Here is a tiny trained network, its code and every weight. The questions are about switching its units off for an input and a class, where a switched-off unit gives its printed mean instead of its output.

import numpy as np


def w(rows, s, z=0):
    codes = np.array(rows[::2]) - 128.0
    scale = np.full(codes.shape[1], s)
    scale[-1] = z or s
    return codes * scale


def norm(h):
    return h / np.sqrt((h * h).mean(-1, keepdims=True) + 1e-5)


def f(y):
    return y / 2 * (1 + np.tanh(0.7978845608 * (y + 0.044715 * y**3)))


def log_softmax(a):
    a = a - a.max(-1, keepdims=True)
    return a - np.log(np.exp(a).sum(-1, keepdims=True))


def net(x, mask):
    res = np.array(x, float).reshape(1, 3) / 4 @ E
    u = 0
    for l in range(3):
        y = f(norm(res) @ A[l][:, :-1].T + A[l][:, -1])
        res = res + np.where(mask[u : u + 5], y, B[l][:, -1]) @ B[l][:, :-1]
        u += 5
    return log_softmax(norm(res)[-1] @ U[:, :-1].T + U[:, -1])


A, B = {}, {}
E = w([
[205,137,98,170,150,94,52,222,100],'x0',
[134,197,62,114,196,2,127,203,37],'x1',
[130,129,169,27,167,172,136,163,113],'x2',
],0.0095)
A[0] = w([
[93,184,195,18,179,230,180,181,139,152],'L0N0',
[141,190,126,51,247,193,46,194,109,213],'L0N1',
[46,156,130,119,133,204,181,2,73,32],'L0N2',
[35,78,119,77,222,83,135,215,30,190],'L0N3',
[159,101,142,161,124,140,179,175,175,5],'L0N4',
],0.0073,0.0031)
B[0] = w([
[54,251,149,194,102,81,205,78,242,231],'L0N0',
[63,243,255,114,160,86,179,23,76,244],'L0N1',
[171,178,149,46,137,110,161,70,91,212],'L0N2',
[133,217,171,183,153,141,3,128,74,254],'L0N3',
[131,33,85,125,207,107,51,65,207,122],'L0N4',
],0.0071,0.0074)
A[1] = w([
[93,73,58,195,146,100,59,38,72,156],'L1N0',
[44,178,214,104,127,148,223,12,253,191],'L1N1',
[85,117,72,244,96,115,176,74,110,2],'L1N2',
[162,47,169,152,174,160,182,163,137,18],'L1N3',
[91,128,236,122,47,196,174,21,192,221],'L1N4',
],0.0063,0.0025)
B[1] = w([
[59,122,149,135,205,139,168,137,142,150],'L1N0',
[168,208,126,168,200,11,84,203,70,255],'L1N1',
[189,161,102,133,140,119,159,95,199,138],'L1N2',
[150,104,103,184,139,129,61,137,150,122],'L1N3',
[85,120,121,96,162,61,62,141,48,234],'L1N4',
],0.012,0.013)
A[2] = w([
[88,119,154,128,22,127,136,154,76,4],'L2N0',
[24,87,94,101,97,169,89,131,55,76],'L2N1',
[73,79,103,116,164,183,2,141,144,70],'L2N2',
[112,38,184,114,110,252,50,98,179,129],'L2N3',
[158,146,180,130,169,70,106,85,81,249],'L2N4',
],0.0072,0.0021)
B[2] = w([
[251,205,71,139,72,208,193,34,191,117],'L2N0',
[155,26,18,176,121,174,121,100,141,123],'L2N1',
[234,17,228,25,143,34,192,132,173,135],'L2N2',
[142,73,228,146,145,132,93,83,2,138],'L2N3',
[117,145,208,146,252,60,52,209,27,251],'L2N4',
],0.0084,0.013)
U = w([
[91,131,91,87,71,170,137,116,141,25],'0',
[185,30,196,129,138,138,128,107,126,116],'1',
[86,120,88,76,85,182,157,130,163,2],'2',
[93,197,137,137,191,60,100,175,38,208],'3',
[142,120,88,199,192,131,194,113,246,108],'4',
[120,132,110,90,79,181,174,112,132,27],'5',
[135,131,84,75,70,181,201,107,137,30],'6',
[151,128,85,119,77,169,184,120,110,14],'7',
],0.013,0.0044)

Each question gives the input, the list of numbers given to net, and the class t.
The units are the neurons (one row each of A and B). Each row of codes is followed by its name. A weight is (code - 128) times the scale printed after its matrix; where a second scale follows, it is the last column's (A, B and U).
mask holds one flag per neuron, layer by layer. A switched-off neuron (its flag False) gives its mean, the last column of its row in B, instead of its output. The means were averaged over made-up inputs and are rounded, as every weight is.
A unit's drop is (log p(t) with every unit on - log p(t) with that unit switched off) / (log p(t) with every unit on - log p(t) with every unit switched off).
The circuit of an input: a set's keep is (log p(t) with only the set's units on - log p(t) with every unit switched off) / (log p(t) with every unit on - log p(t) with every unit switched off). Starting from the 12 units with the biggest drops (on a tie, the unit counted first), units are removed one at a time, each time the one whose removal leaves the highest keep (on an exact tie, the one counted first), for as long as the keep stays at least 0.8.
units of the circuit, in order: the units of the circuit, biggest drop first
unit that matters most: the unit with the biggest drop
k most important neurons: the k neurons with the biggest drops, biggest first
top k neurons in layer l: the k neurons of layer l with the biggest drops, biggest first
drop of u: that unit's drop, to one decimal
input [4,-3,-3], class 1: 2 most important neurons : L0N1; L1N1
input [1,-1,-3], class 4: unit that matters most : L0N1
input [7,-2,-4], class 4: 4 most important neurons : L1N1; L1N4; L2N4; L0N3
input [-4,4,-7], class 4: 2 most important neurons : L0N1; L1N4
input [2,0,-2], class 4: top 3 neurons in layer 0 : L0N1; L0N2; L0N3
input [5,-2,-3], class 4: units of the circuit, in order : L1N1; L2N4; L1N4; L0N1
input [7,-1,-7], class 4: 4 most important neurons : L1N4; L1N1; L2N4; L0N3
input [5,-6,-6], class 1: 3 most important neurons : L0N1; L1N1; L0N0
input [6,-7,-7], class 1: top 2 neurons in layer 0 : L0N1; L0N0
input [6,-5,-2], class 1: 2 most important neurons : L1N1; L0N1
input [2,-5,-1], class 1: drop of L1N1 : 0.6
input [8,-7,-2], class 1: drop of L1N1 : 0.4
